Here is a tiny trained network, its code and every weight. The questions are about switching its units off for an input and a class, where a switched-off unit gives its printed mean instead of its output.

import numpy as np


def w(rows, s, z=0):
    codes = np.array(rows[::2]) - 128.0
    scale = np.full(codes.shape[1], s)
    scale[-1] = z or s
    return codes * scale


def f(y):
    return np.maximum(y, 0)


def log_softmax(a):
    a = a - a.max(-1, keepdims=True)
    return a - np.log(np.exp(a).sum(-1, keepdims=True))


def net(x, mask):
    res = np.array(x, float).reshape(1, 5) / 4 @ E
    y = f(res @ A[0][:, :-1].T + A[0][:, -1])
    res = res + np.where(mask, y, B[0][:, -1]) @ B[0][:, :-1]
    return log_softmax(res[-1] @ U[:, :-1].T + U[:, -1])


A, B = {}, {}
E = w([
[131,84,104,80,99,168,164,88],'x0',
[111,169,71,140,248,201,99,67],'x1',
[35,189,62,229,44,121,105,52],'x2',
[189,211,182,44,134,105,18,61],'x3',
[131,129,120,129,126,125,128,132],'x4',
],0.012)
A[0] = w([
[198,106,193,92,127,86,139,168,165],'n1',
[197,131,151,90,236,155,141,110,60],'n2',
[133,62,106,109,240,114,248,254,158],'n3',
[177,188,85,133,246,191,143,73,206],'n4',
[90,89,60,213,110,83,203,177,145],'n5',
[179,105,141,93,104,86,152,154,254],'n6',
[98,58,211,200,110,130,164,139,178],'n7',
[114,96,49,201,221,177,139,141,132],'n8',
[70,193,83,185,144,227,142,101,114],'n9',
[135,58,81,139,185,140,248,140,166],'n10',
[125,89,167,208,47,46,146,44,197],'n11',
],0.0096,0.0046)
B[0] = w([
[228,25,166,153,59,101,96,145,206],'n1',
[194,111,131,161,179,156,162,84,201],'n2',
[2,187,98,125,157,22,65,45,252],'n3',
[101,69,123,182,210,93,129,60,220],'n4',
[150,134,135,69,148,155,186,195,221],'n5',
[91,125,183,101,23,89,90,200,191],'n6',
[147,200,104,177,151,78,157,177,185],'n7',
[177,40,225,185,85,242,62,177,205],'n8',
[110,38,143,155,57,210,112,136,201],'n9',
[95,147,155,106,133,125,112,154,215],'n10',
[107,225,58,103,100,132,164,153,197],'n11',
],0.009,0.019)
U = w([
[65,205,97,67,96,65,120,125,252],'0',
[156,63,176,129,88,189,88,183,95],'1',
[11,133,107,149,198,159,90,64,206],'2',
[183,99,118,122,245,143,175,91,40],'3',
[101,182,95,111,137,136,254,195,16],'4',
],0.0096,0.0048)

Each question gives the input, the list of numbers given to net, and the class t.
The units are the neurons (one row each of A and B). Each row of codes is followed by its name. A weight is (code - 128) times the scale printed after its matrix; where a second scale follows, it is the last column's (A, B and U).
mask holds one flag per neuron, in row order. A switched-off neuron (its flag False) gives its mean, the last column of its row in B, instead of its output. The means were averaged over made-up inputs and are rounded, as every weight is.
A unit's drop is (log p(t) with every unit on - log p(t) with that unit switched off) / (log p(t) with every unit on - log p(t) with every unit switched off).
The circuit of an input: a set's keep is (log p(t) with only the set's units on - log p(t) with every unit switched off) / (log p(t) with every unit on - log p(t) with every unit switched off). Starting from all 11 units, units are removed one at a time, each time the one whose removal leaves the highest keep (on an exact tie, the one counted first), for as long as the keep stays at least 0.8.
units of the circuit, in order: the units of the circuit, biggest drop first
unit that matters most: the unit with the biggest drop
k most important neurons: the k neurons with the biggest drops, biggest first
drop when u is switched off: that unit's drop, to one decimal
input [-5,4,-7,-2,2], class 2: units of the circuit, in order : [n3]
input [6,1,-8,2,6], class 3: 2 most important neurons : [n2 n8]
input [-1,1,-3,3,-6], class 3: units of the circuit, in order : [n8 n9 n3]
input [-8,8,3,-1,-4], class 1: 2 most important neurons : [n8 n3]
input [-2,-7,0,0,0], class 0: 3 most important neurons : [n8 n11 n9]
input [-8,6,-3,3,2], class 3: 2 most important neurons : [n3 n2]
input [-5,3,7,0,8], class 1: 2 most important neurons : [n3 n9]
input [-4,-1,8,0,-7], class 4: units of the circuit, in order : [n3 n11]
input [-2,1,7,-5,5], class 1: 2 most important neurons : [n8 n9]
input [-7,-6,-1,0,-6], class 0: 2 most important neurons : [n8 n9]
input [-1,1,-6,6,0], class 3: 2 most important neurons : [n2 n8]
input [5,6,-2,1,4], class 3: 3 most important neurons : [n3 n2 n6]
input [1,1,-8,4,-4], class 3: 4 most important neurons : [n2 n8 n9 n4]
input [-2,-7,7,-1,3], class 4: unit that matters most : n3
input [3,-1,2,-1,4], class 4: units of the circuit, in order : [n3 n8 n1]
input [8,-1,-7,-1,-3], class 0: 2 most important neurons : [n3 n8]
input [0,-3,-7,0,-7], class 0: 3 most important neurons : [n3 n8 n9]
input [1,3,2,-8,5], class 1: 2 most important neurons : [n8 n5]
input [-5,7,0,6,3], class 3: 2 most important neurons : [n3 n2]
input [-7,1,-2,-3,5], class 2: 2 most important neurons : [n3 n11]
input [-4,0,1,-3,-8], class 4: unit that matters most : n1
input [-7,1,-1,7,-2], class 3: drop when n3 is switched off : 0.4
input [-4,7,2,-6,-2], class 1: drop when n8 is switched off : 1.5
input [-5,6,-8,-5,-2], class 2: drop when n3 is switched off : 2.5
input [-7,2,-8,-7,8], class 2: drop when n3 is switched off : 3.7
